Below is a small trained network, with its code and all its weights. Each question gives an input and a class and asks what happens when units are switched off, that is, made to give their printed mean instead of their output.

import numpy as np


def w(rows, s, z=0):
    codes = np.array(rows[::2]) - 128.0
    scale = np.full(codes.shape[1], s)
    scale[-1] = z or s
    return codes * scale


def f(y):
    return y / 2 * (1 + np.tanh(0.7978845608 * (y + 0.044715 * y**3)))


def log_softmax(a):
    a = a - a.max(-1, keepdims=True)
    return a - np.log(np.exp(a).sum(-1, keepdims=True))


def net(x, mask):
    res = np.array(x, float).reshape(1, 4) / 4 @ E
    y = f(res @ A[0][:, :-1].T + A[0][:, -1])
    res = res + np.where(mask, y, B[0][:, -1]) @ B[0][:, :-1]
    return log_softmax(res[-1] @ U[:, :-1].T + U[:, -1])


A, B = {}, {}
E = w([
[96,121,228,178,183,173,55,157],'x0',
[161,164,94,129,87,255,127,200],'x1',
[173,34,119,218,185,170,87,87],'x2',
[100,137,135,92,166,78,39,253],'x3',
],0.0094)
A[0] = w([
[135,81,113,166,218,71,84,163,128],'neuron 0',
[166,22,151,225,185,178,82,48,241],'neuron 1',
[108,166,76,61,68,128,124,254,202],'neuron 2',
[240,128,100,170,102,182,176,1,160],'neuron 3',
[97,151,158,134,164,22,118,95,118],'neuron 4',
[24,182,116,28,110,23,98,173,231],'neuron 5',
[104,134,148,160,151,86,100,85,225],'neuron 6',
[28,146,237,122,175,64,144,93,206],'neuron 7',
[110,198,187,106,85,184,102,237,150],'neuron 8',
[149,62,213,165,244,118,96,134,219],'neuron 9',
[137,105,63,101,92,42,228,99,198],'neuron 10',
[143,102,75,151,67,191,161,26,169],'neuron 11',
[150,126,105,157,107,174,156,47,123],'neuron 12',
[142,58,179,224,253,166,93,115,138],'neuron 13',
[145,163,162,154,121,240,62,227,253],'neuron 14',
[153,36,142,170,206,129,11,145,123],'neuron 15',
[189,88,51,112,60,146,185,73,215],'neuron 16',
[122,135,174,180,198,125,57,139,217],'neuron 17',
],0.0082,0.0037)
B[0] = w([
[146,57,97,123,152,91,89,186,179],'neuron 0',
[101,61,144,246,174,167,142,69,249],'neuron 1',
[169,224,53,71,110,173,153,162,208],'neuron 2',
[148,155,191,201,156,132,155,87,232],'neuron 3',
[146,125,185,100,90,71,115,127,182],'neuron 4',
[158,117,111,2,121,89,133,126,230],'neuron 5',
[114,90,152,160,101,84,90,111,173],'neuron 6',
[74,72,224,79,82,101,60,60,206],'neuron 7',
[69,192,149,43,153,201,96,168,186],'neuron 8',
[96,64,83,169,138,107,76,155,216],'neuron 9',
[206,167,131,117,106,89,161,99,211],'neuron 10',
[150,166,212,190,173,147,197,101,212],'neuron 11',
[171,111,167,186,155,124,138,126,182],'neuron 12',
[49,71,70,203,159,150,112,121,222],'neuron 13',
[94,184,141,166,148,230,69,219,204],'neuron 14',
[122,87,61,163,186,126,136,189,208],'neuron 15',
[201,196,179,190,150,115,194,98,216],'neuron 16',
[65,113,84,138,148,95,63,171,193],'neuron 17',
],0.0089,0.014)
U = w([
[69,43,85,218,181,152,93,122,208],'0',
[196,175,221,193,154,146,202,63,252],'1',
[145,79,79,78,172,47,81,181,6],'2',
[98,217,105,87,147,234,76,196,134],'3',
[121,101,210,54,79,36,76,75,122],'4',
[102,174,130,32,97,159,173,89,72],'5',
[229,183,1,83,100,98,194,126,25],'6',
],0.0085,0.0016)

Each question gives the input, the list of numbers given to net, and the class t.
The units are the neurons (one row each of A and B). Each row of codes is followed by its name. A weight is (code - 128) times the scale printed after its matrix; where a second scale follows, it is the last column's (A, B and U).
mask holds one flag per neuron, in row order. A switched-off neuron (its flag False) gives its mean, the last column of its row in B, instead of its output. The means were averaged over made-up inputs and are rounded, as every weight is.
A unit's drop is (log p(t) with every unit on - log p(t) with that unit switched off) / (log p(t) with every unit on - log p(t) with every unit switched off).
The circuit of an input: a set's keep is (log p(t) with only the set's units on - log p(t) with every unit switched off) / (log p(t) with every unit on - log p(t) with every unit switched off). Starting from the 12 units with the biggest drops (on a tie, the unit counted first), units are removed one at a time, each time the one whose removal leaves the highest keep (on an exact tie, the one counted first), for as long as the keep stays at least 0.8.
circuit, biggest first: the units of the circuit, biggest drop first
k most important neurons: the k neurons with the biggest drops, biggest first
drop when u is switched off: that unit's drop, to one decimal
input [-3,-3,-4,8], class 4: circuit, biggest first -> neuron 15
input [-5,0,-7,8], class 6: circuit, biggest first -> neuron 2; neuron 5
input [-7,-6,-6,8], class 6: 2 most important neurons -> neuron 2; neuron 10
input [6,2,-1,0], class 3: 2 most important neurons -> neuron 14; neuron 8
input [-6,1,-7,-4], class 6: 2 most important neurons -> neuron 1; neuron 2
input [-2,-7,1,7], class 2: 2 most important neurons -> neuron 0; neuron 15
input [-3,-3,-5,-3], class 6: 2 most important neurons -> neuron 1; neuron 5
input [7,7,0,-3], class 3: 2 most important neurons -> neuron 14; neuron 8
input [3,-2,-2,7], class 2: 2 most important neurons -> neuron 5; neuron 0
input [-2,-8,-1,4], class 4: drop when neuron 4 is switched off -> 0.0
input [-5,-1,-3,-1], class 6: drop when neuron 1 is switched off -> 0.2
input [-7,7,-3,3], class 6: drop when neuron 7 is switched off -> 0.4
input [-6,-7,3,4], class 4: drop when neuron 4 is switched off -> 0.1
input [-7,-5,-5,8], class 6: circuit, biggest first -> neuron 2
